Below are the code and all the weights of a small trained network. Each question names an input and a class and asks about switching units off, where a switched-off unit gives its printed mean instead of its output.

import numpy as np


def w(rows, s, z=0):
    codes = np.array(rows[::2]) - 128.0
    scale = np.full(codes.shape[1], s)
    scale[-1] = z or s
    return codes * scale


def norm(h):
    return h / np.sqrt((h * h).mean(-1, keepdims=True) + 1e-5)


def f(y):
    return y / 2 * (1 + np.tanh(0.7978845608 * (y + 0.044715 * y**3)))


def log_softmax(a):
    a = a - a.max(-1, keepdims=True)
    return a - np.log(np.exp(a).sum(-1, keepdims=True))


def net(x, mask):
    res = np.array(x, float).reshape(1, 6) / 4 @ E
    u = 0
    for l in range(3):
        y = f(norm(res) @ A[l][:, :-1].T + A[l][:, -1])
        res = res + np.where(mask[u : u + 4], y, B[l][:, -1]) @ B[l][:, :-1]
        u += 4
    return log_softmax(norm(res)[-1] @ U[:, :-1].T + U[:, -1])


A, B = {}, {}
E = w([
[125,126,126],'x0',
[201,100,29],'x1',
[3,23,107],'x2',
[128,127,127],'x3',
[129,127,130],'x4',
[72,205,67],'x5',
],0.0046)
A[0] = w([
[192,49,254,31],'0.n0',
[82,186,251,4],'0.n1',
[59,235,113,10],'0.n2',
[163,198,193,6],'0.n3',
],0.013,0.0035)
B[0] = w([
[77,192,67,253],'0.n0',
[142,2,95,238],'0.n1',
[79,182,68,203],'0.n2',
[113,140,178,197],'0.n3',
],0.029,0.0046)
A[1] = w([
[57,87,179,78],'1.n0',
[57,185,209,58],'1.n1',
[156,212,243,71],'1.n2',
[73,98,253,4],'1.n3',
],0.014,0.0016)
B[1] = w([
[55,113,151,249],'1.n0',
[135,9,139,198],'1.n1',
[166,180,239,214],'1.n2',
[152,196,130,144],'1.n3',
],0.014,0.0021)
A[2] = w([
[133,155,206,1],'2.n0',
[151,99,149,55],'2.n1',
[30,87,145,211],'2.n2',
[254,99,79,223],'2.n3',
],0.014,0.0016)
B[2] = w([
[153,131,187,135],'2.n0',
[67,136,136,121],'2.n1',
[210,174,194,254],'2.n2',
[99,1,133,159],'2.n3',
],0.015,0.0082)
U = w([
[90,209,48,254],'0',
[165,165,248,109],'1',
[110,15,111,9],'2',
],0.013,0.00087)

Each question gives the input, the list of numbers given to net, and the class t.
The units are the neurons (one row each of A and B). Each row of codes is followed by its name. A weight is (code - 128) times the scale printed after its matrix; where a second scale follows, it is the last column's (A, B and U).
mask holds one flag per neuron, layer by layer. A switched-off neuron (its flag False) gives its mean, the last column of its row in B, instead of its output. The means were averaged over made-up inputs and are rounded, as every weight is.
A unit's drop is (log p(t) with every unit on - log p(t) with that unit switched off) / (log p(t) with every unit on - log p(t) with every unit switched off).
The circuit of an input: a set's keep is (log p(t) with only the set's units on - log p(t) with every unit switched off) / (log p(t) with every unit on - log p(t) with every unit switched off). Starting from all 12 units, units are removed one at a time, each time the one whose removal leaves the highest keep (on an exact tie, the one counted first), for as long as the keep stays at least 0.8.
circuit, biggest first: the units of the circuit, biggest drop first
top k neurons: the k neurons with the biggest drops, biggest first
drop when u is switched off: that unit's drop, to one decimal
input [-8,0,-4,5,-7,-5], class 0: circuit, biggest first => (0.n0)
input [3,6,8,2,6,-1], class 1: top 2 neurons => (0.n1, 0.n0)
input [3,6,6,6,0,-7], class 0: top 2 neurons => (0.n1, 0.n3)
input [8,6,6,1,-7,5], class 1: circuit, biggest first => (0.n0, 0.n1)
input [-6,5,-6,5,-4,-6], class 0: circuit, biggest first => (0.n1, 2.n2)
input [-5,8,-4,-1,8,7], class 2: top 2 neurons => (0.n0, 2.n3)
input [-3,-8,0,-8,2,-6], class 2: top 2 neurons => (0.n1, 0.n2)
input [-6,7,-7,-6,-7,-2], class 1: circuit, biggest first => (0.n1, 0.n0)
input [-3,6,-3,-3,6,3], class 2: top 3 neurons => (0.n3, 0.n0, 2.n3)
input [-3,7,2,-4,2,5], class 2: top 3 neurons => (0.n0, 0.n2, 2.n3)
input [6,6,6,-6,7,4], class 1: top 2 neurons => (0.n0, 0.n2)
input [8,6,8,6,1,-3], class 1: top 3 neurons => (0.n1, 0.n0, 2.n2)
input [-7,2,7,6,-8,5], class 1: top 3 neurons => (0.n0, 2.n2, 0.n1)
input [-3,3,4,5,-5,-4], class 0: circuit, biggest first => (0.n1)
input [-3,-7,-6,-3,-2,3], class 2: top 2 neurons => (0.n1, 1.n2)
input [8,-5,-5,-6,-3,-5], class 0: drop when 2.n3 is switched off => 0.5
input [-6,7,-1,-1,1,4], class 2: drop when 0.n2 is switched off => 0.2
input [4,-6,-1,-1,2,1], class 2: drop when 0.n1 is switched off => 1.5
